Below is a small trained network, with its code and all its weights. Each question gives an input and a target symbol and asks what happens when units are switched off, that is, made to give their printed mean instead of their output.

import numpy as np


def w(rows, s, z=0):
    codes = np.array(rows[::2]) - 128.0
    scale = np.full(codes.shape[1], s)
    scale[-1] = z or s
    return codes * scale


def norm(h):
    return h / np.sqrt((h * h).mean(-1, keepdims=True) + 1e-5)


def f(y):
    return y / 2 * (1 + np.tanh(0.7978845608 * (y + 0.044715 * y**3)))


def softmax(a):
    e = np.exp(a - a.max(-1, keepdims=True))
    return e / e.sum(-1, keepdims=True)


def log_softmax(a):
    a = a - a.max(-1, keepdims=True)
    return a - np.log(np.exp(a).sum(-1, keepdims=True))


def net(x, mask):
    ids = ['ΘΛΦαδεζμπστ'.index(c) for c in x.split()]
    T = len(ids)
    res = E[ids] + P[:T]
    q, k, v = (norm(res) @ M[0].T for M in (Q, K, V))
    z = softmax(np.where(np.tri(T) > 0, q @ k.T / 3**0.5, -1e9)) @ v
    res = res + np.where(mask[0], z, O[0][:, -1]) @ O[0][:, :-1]
    y = f(norm(res) @ A[0][:, :-1].T + A[0][:, -1])
    res = res + np.where(mask[1:9], y, B[0][:, -1]) @ B[0][:, :-1]
    return log_softmax(norm(res)[-1] @ U[:, :-1].T + U[:, -1])


Q, K, V, O, A, B = {}, {}, {}, {}, {}, {}
E = w([
[156,120,100,109,172,84,200,144],'Θ',
[113,158,180,156,136,128,114,136],'Λ',
[106,111,213,167,114,36,114,126],'Φ',
[148,112,107,95,165,110,175,145],'α',
[74,253,72,239,195,80,124,58],'δ',
[96,205,24,89,61,196,142,43],'ε',
[133,99,107,88,161,127,175,150],'ζ',
[67,50,129,141,58,33,115,91],'μ',
[165,120,115,109,155,100,171,134],'π',
[122,187,90,134,41,115,32,184],'σ',
[64,89,213,157,80,141,128,96],'τ',
],0.025)
P = w([
[184,115,194,111,135,247,7,104],'0',
[72,16,139,253,195,145,245,243],'1',
[64,59,121,222,189,137,233,229],'2',
[81,93,104,188,181,136,223,213],'3',
[78,113,92,157,177,130,215,198],'4',
[81,133,94,133,167,123,208,187],'5',
[84,150,81,114,162,120,208,185],'6',
[79,166,82,95,156,119,195,178],'7',
[86,172,75,86,164,118,187,173],'8',
[88,183,74,72,157,117,187,172],'9',
[93,212,78,57,161,102,169,157],'10',
],0.0065)
Q[0] = w([
[126,138,181,75,200,143,186,114],'h1',
[90,179,141,175,126,123,9,212],'h1',
[148,116,122,119,159,95,192,215],'h1',
],0.014)
K[0] = w([
[180,88,189,109,211,200,77,84],'h1',
[123,172,128,179,114,130,145,248],'h1',
[163,127,129,103,192,87,84,99],'h1',
],0.013)
V[0] = w([
[132,127,118,36,168,171,116,166],'h1',
[17,94,81,123,88,136,207,167],'h1',
[101,80,231,87,93,253,84,121],'h1',
],0.0075)
O[0] = w([
[120,127,102,253,88,158,81,232,243],'h1',
[141,156,6,103,154,208,149,198,189],'h1',
[123,229,69,135,28,85,25,124,253],'h1',
],0.012,0.0021)
A[0] = w([
[166,152,56,103,180,123,152,141,140],'n1',
[43,140,199,211,109,133,160,117,143],'n2',
[249,177,96,102,154,128,193,157,2],'n3',
[81,192,117,156,131,114,68,50,104],'n4',
[122,92,180,205,139,165,157,171,64],'n5',
[178,161,143,79,194,145,149,20,111],'n6',
[80,87,235,144,146,151,148,114,131],'n7',
[95,154,206,131,112,53,123,132,132],'n8',
],0.014,0.0096)
B[0] = w([
[132,158,217,113,108,109,53,99,220],'n1',
[166,153,174,149,154,116,81,61,255],'n2',
[99,16,108,103,121,147,102,145,144],'n3',
[145,126,118,144,206,118,210,180,192],'n4',
[194,141,73,81,117,158,148,56,216],'n5',
[128,225,54,195,186,200,121,115,152],'n6',
[43,193,160,131,10,101,84,196,186],'n7',
[76,47,107,102,111,194,146,95,204],'n8',
],0.013,0.0075)
U = w([
[149,62,154,86,169,212,167,191,211],'Θ',
[118,74,180,102,179,56,37,133,93],'Λ',
[39,148,218,147,55,111,83,8,23],'Φ',
[132,214,124,24,146,11,137,114,103],'α',
[58,182,202,204,222,136,200,141,192],'δ',
[48,179,24,105,97,243,228,90,33],'ε',
[213,106,99,149,103,115,126,49,207],'ζ',
[31,62,37,144,107,63,198,113,212],'μ',
[160,169,214,87,67,121,239,148,69],'π',
[52,87,63,255,91,137,130,238,222],'σ',
[104,146,112,19,212,125,40,75,4],'τ',
],0.0073,0.003)

Each question gives the input, a string of symbols that net reads in full, and the target symbol t.
The units are the heads (3 rows each of Q, K, V and O) and the neurons (one row each of A and B). Each row of codes is followed by its name. A weight is (code - 128) times the scale printed after its matrix; where a second scale follows, it is the last column's (O, A, B and U).
mask holds one flag per unit, heads first, then neurons. A switched-off unit (its flag False) gives its mean, the last column of its rows in O or B, instead of its output. The means were averaged over made-up inputs and are rounded, as every weight is.
A unit's drop is (log p(t) with every unit on - log p(t) with that unit switched off) / (log p(t) with every unit on - log p(t) with every unit switched off).
The circuit of an input: a set's keep is (log p(t) with only the set's units on - log p(t) with every unit switched off) / (log p(t) with every unit on - log p(t) with every unit switched off). Starting from all 9 units, units are removed one at a time, each time the one whose removal leaves the highest keep (on an exact tie, the one counted first), for as long as the keep stays at least 0.8.
units of the circuit, in order: the units of the circuit, biggest drop first
most important unit: the unit with the biggest drop
k most important neurons: the k neurons with the biggest drops, biggest first
drop when u is switched off: that unit's drop, to one decimal
input δ α π δ α ε α τ μ α, target δ: most important neuron -> n6
input Λ Λ σ ζ τ α Θ, target μ: units of the circuit, in order -> h1, n8, n4, n1
input ε π α α α, target Λ: units of the circuit, in order -> n1, n3
input Φ Λ Λ α τ Φ σ π μ α α, target ε: units of the circuit, in order -> h1, n6, n8
input π ζ α τ σ α, target Φ: 2 most important neurons -> n7, n2
input δ Φ σ α Λ τ α π Λ τ π, target δ: units of the circuit, in order -> h1, n6
input Θ α μ σ α π α ζ α ζ, target π: units of the circuit, in order -> h1, n7, n5
input Φ μ ζ, target ε: units of the circuit, in order -> h1, n6, n8, n2
input μ α ζ Φ α τ α π, target τ: units of the circuit, in order -> h1, n1, n3, n6
input α σ τ σ Θ π, target ζ: units of the circuit, in order -> h1, n5
input ζ μ τ σ α σ τ τ, target ε: 2 most important neurons -> n1, n7
input τ ε μ τ Θ Φ σ α π α τ, target ε: 2 most important neurons -> n1, n4
input α α Θ σ α α α α α τ π, target ζ: units of the circuit, in order -> h1, n5, n7
input π α τ Θ α Λ α ζ α Θ, target Φ: units of the circuit, in order -> h1, n7
input α τ Λ, target Φ: most important unit -> n2
input α μ α ζ, target ζ: 2 most important neurons -> n5, n2
input Φ Λ α, target ε: 4 most important neurons -> n6, n8, n2, n1
input τ Φ α α, target α: units of the circuit, in order -> h1, n4
input τ μ σ α τ, target δ: units of the circuit, in order -> h1, n4, n5
input Φ σ Θ α π, target ε: 2 most important neurons -> n6, n8
input δ Θ μ σ σ δ α, target δ: most important neuron -> n6
input μ α Λ ε ζ α, target τ: 2 most important neurons -> n1, n3
input σ Λ α τ τ Θ α Λ ζ, target Θ: drop when h1 is switched off -> 1.3
input α α σ α α Θ, target ζ: drop when h1 is switched off -> 1.6
